Here is a tiny trained network, its code and every weight. The questions are about switching its units off for an input and a target symbol, where a switched-off unit gives its printed mean instead of its output.

import numpy as np


def w(rows, s, z=0):
    codes = np.array(rows[::2]) - 128.0
    scale = np.full(codes.shape[1], s)
    scale[-1] = z or s
    return codes * scale


def norm(h):
    return h / np.sqrt((h * h).mean(-1, keepdims=True) + 1e-5)


def f(y):
    return np.maximum(y, 0)


def softmax(a):
    e = np.exp(a - a.max(-1, keepdims=True))
    return e / e.sum(-1, keepdims=True)


def log_softmax(a):
    a = a - a.max(-1, keepdims=True)
    return a - np.log(np.exp(a).sum(-1, keepdims=True))


def net(x, mask):
    ids = ['γζθμξπσ'.index(c) for c in x.split()]
    T = len(ids)
    res = E[ids] + P[:T]
    u = 0
    for l in range(3):
        q, k, v = (norm(res) @ M[l].T for M in (Q, K, V))
        z = softmax(np.where(np.tri(T) > 0, q @ k.T / 3**0.5, -1e9)) @ v
        res = res + np.where(mask[u], z, O[l][:, -1]) @ O[l][:, :-1]
        u += 1
        y = f(norm(res) @ A[l][:, :-1].T + A[l][:, -1])
        res = res + np.where(mask[u : u + 8], y, B[l][:, -1]) @ B[l][:, :-1]
        u += 8
    return log_softmax(norm(res)[-1] @ U[:, :-1].T + U[:, -1])


Q, K, V, O, A, B = {}, {}, {}, {}, {}, {}
E = w([
[86,178,191],'γ',
[92,116,85],'ζ',
[155,112,83],'θ',
[134,78,98],'μ',
[74,209,117],'ξ',
[197,137,120],'π',
[138,5,158],'σ',
],0.019)
P = w([
[78,179,129],'0',
[191,92,154],'1',
[162,87,8],'2',
[59,197,163],'3',
[213,79,160],'4',
[138,84,6],'5',
[59,191,173],'6',
[220,75,160],'7',
[129,93,6],'8',
[59,190,175],'9',
[227,77,164],'10',
[128,92,1],'11',
[58,194,167],'12',
],0.007)
Q[0] = w([
[51,63,120],'0.h1',
[181,31,138],'0.h1',
[105,174,254],'0.h1',
],0.0083)
K[0] = w([
[1,113,98],'0.h1',
[121,96,192],'0.h1',
[77,163,122],'0.h1',
],0.0089)
V[0] = w([
[176,64,2],'0.h1',
[66,210,157],'0.h1',
[139,180,98],'0.h1',
],0.0057)
O[0] = w([
[130,113,177,252],'0.h1',
[158,101,192,87],'0.h1',
[2,96,135,140],'0.h1',
],0.0074,0.0034)
A[0] = w([
[171,173,139,35],'0.n1',
[179,137,143,66],'0.n2',
[133,124,98,192],'0.n3',
[198,107,110,166],'0.n4',
[152,98,62,128],'0.n5',
[123,154,48,65],'0.n6',
[155,170,125,173],'0.n7',
[133,10,151,255],'0.n8',
],0.013,0.0027)
B[0] = w([
[61,60,168,143],'0.n1',
[69,57,102,146],'0.n2',
[101,87,146,182],'0.n3',
[2,107,142,198],'0.n4',
[114,178,168,222],'0.n5',
[156,87,96,200],'0.n6',
[147,86,116,161],'0.n7',
[188,190,82,255],'0.n8',
],0.009,0.0069)
Q[1] = w([
[208,120,188],'1.h1',
[254,181,157],'1.h1',
[144,121,119],'1.h1',
],0.0088)
K[1] = w([
[254,69,37],'1.h1',
[190,205,49],'1.h1',
[39,12,250],'1.h1',
],0.005)
V[1] = w([
[181,99,69],'1.h1',
[153,148,2],'1.h1',
[153,58,166],'1.h1',
],0.0077)
O[1] = w([
[255,104,245,88],'1.h1',
[41,140,49,253],'1.h1',
[40,116,152,3],'1.h1',
],0.0075,0.0023)
A[1] = w([
[127,232,131,176],'1.n1',
[39,214,208,3],'1.n2',
[28,171,148,231],'1.n3',
[134,109,169,91],'1.n4',
[185,101,149,154],'1.n5',
[255,238,187,159],'1.n6',
[100,94,242,117],'1.n7',
[12,196,177,33],'1.n8',
],0.0085,0.0035)
B[1] = w([
[234,64,217,195],'1.n1',
[168,141,71,174],'1.n2',
[80,52,92,254],'1.n3',
[129,129,43,131],'1.n4',
[154,1,246,142],'1.n5',
[74,202,92,160],'1.n6',
[146,112,144,154],'1.n7',
[105,175,28,192],'1.n8',
],0.006,0.0061)
Q[2] = w([
[189,238,253],'2.h1',
[41,177,255],'2.h1',
[209,102,160],'2.h1',
],0.0068)
K[2] = w([
[116,155,95],'2.h1',
[1,172,124],'2.h1',
[132,76,42],'2.h1',
],0.0096)
V[2] = w([
[113,97,133],'2.h1',
[60,203,55],'2.h1',
[155,104,2],'2.h1',
],0.0067)
O[2] = w([
[1,19,155,131],'2.h1',
[48,221,176,177],'2.h1',
[173,73,147,253],'2.h1',
],0.0058,0.006)
A[2] = w([
[109,180,247,191],'2.n1',
[91,55,99,136],'2.n2',
[191,114,170,98],'2.n3',
[106,135,90,46],'2.n4',
[95,45,107,111],'2.n5',
[113,80,119,104],'2.n6',
[93,147,36,1],'2.n7',
[167,244,153,59],'2.n8',
],0.011,0.005)
B[2] = w([
[211,47,186,149],'2.n1',
[190,106,191,254],'2.n2',
[8,243,1,143],'2.n3',
[81,191,55,151],'2.n4',
[167,112,136,237],'2.n5',
[148,128,135,178],'2.n6',
[88,152,137,205],'2.n7',
[109,158,254,155],'2.n8',
],0.0075,0.0065)
U = w([
[67,153,213,145],'γ',
[137,201,151,171],'ζ',
[5,82,123,2],'θ',
[143,165,88,76],'μ',
[44,186,98,114],'ξ',
[59,68,158,125],'π',
[160,86,151,210],'σ',
],0.019,0.0055)

Each question gives the input, a string of symbols that net reads in full, and the target symbol t.
The units are the heads (3 rows each of Q, K, V and O) and the neurons (one row each of A and B). Each row of codes is followed by its name. A weight is (code - 128) times the scale printed after its matrix; where a second scale follows, it is the last column's (O, A, B and U).
mask holds one flag per unit, layer by layer, with each layer's heads first. A switched-off unit (its flag False) gives its mean, the last column of its rows in O or B, instead of its output. The means were averaged over made-up inputs and are rounded, as every weight is.
A unit's drop is (log p(t) with every unit on - log p(t) with that unit switched off) / (log p(t) with every unit on - log p(t) with every unit switched off).
The circuit of an input: a set's keep is (log p(t) with only the set's units on - log p(t) with every unit switched off) / (log p(t) with every unit on - log p(t) with every unit switched off). Starting from the 12 units with the biggest drops (on a tie, the unit counted first), units are removed one at a time, each time the one whose removal leaves the highest keep (on an exact tie, the one counted first), for as long as the keep stays at least 0.8.
circuit, biggest first: the units of the circuit, biggest drop first
unit that matters most: the unit with the biggest drop
k most important neurons: the k neurons with the biggest drops, biggest first
top k neurons in layer l: the k neurons of layer l with the biggest drops, biggest first
input μ μ θ μ θ, target π: most important neuron	0.n4
input γ ξ ζ, target ξ: circuit, biggest first	2.h1, 0.n5
input π π ξ θ ζ μ, target μ: 4 most important neurons	0.n8, 1.n1, 1.n3, 0.n5
input γ ξ ζ γ θ π μ ξ θ, target ξ: circuit, biggest first	0.n4, 0.n5, 2.h1
input ξ ζ ζ θ ζ ξ ζ ζ μ ξ θ, target θ: top 2 neurons in layer 1	1.n1, 1.n8
input ξ ζ γ, target ξ: top 2 neurons in layer 0	0.n8, 0.n6
input ξ γ ζ, target ξ: top 3 neurons in layer 0	0.n5, 0.n4, 0.n2
input ζ μ γ, target μ: 3 most important neurons	1.n2, 0.n8, 1.n8
input θ σ γ, target σ: 2 most important neurons	0.n8, 0.n4
input σ σ μ ξ σ ζ θ μ ζ π ζ ζ σ, target μ: top 2 neurons in layer 1	1.n3, 1.n6
input σ π σ θ μ μ ξ μ π π ξ, target σ: 4 most important neurons	0.n8, 0.n5, 1.n1, 0.n4
input ξ μ γ π γ ζ γ π, target π: 2 most important neurons	0.n4, 0.n2
input ξ θ ζ π π π θ ζ γ, target θ: 4 most important neurons	1.n8, 0.n8, 1.n3, 0.n5
input θ θ γ, target θ: circuit, biggest first	1.n3
input ζ θ ζ ζ ζ γ ζ ξ ξ ζ ζ, target ζ: 2 most important neurons	0.n8, 1.n1
input ζ ξ ξ ζ γ ξ ξ ξ θ, target ξ: 2 most important neurons	1.n1, 0.n5
input π ζ θ π π ξ μ ξ ζ θ σ ζ, target σ: 2 most important neurons	0.n4, 0.n6
input ξ μ γ, target ξ: top 3 neurons in layer 1	1.n8, 1.n5, 1.n2
input μ θ γ, target μ: top 4 neurons in layer 1	1.n8, 1.n2, 1.n3, 1.n1
input π γ θ σ ζ ζ ζ σ μ ζ γ ξ μ, target ζ: 2 most important neurons	0.n8, 0.n4
input ξ ξ μ ζ θ ξ γ ζ, target ζ: top 2 neurons in layer 0	0.n8, 0.n5
input θ ζ σ ζ γ, target σ: 2 most important neurons	2.n1, 0.n8
input σ γ ζ σ π θ ζ ζ ζ σ σ θ θ, target σ: unit that matters most	0.n6
input σ π ζ, target σ: top 2 neurons in layer 1	1.n8, 1.n5
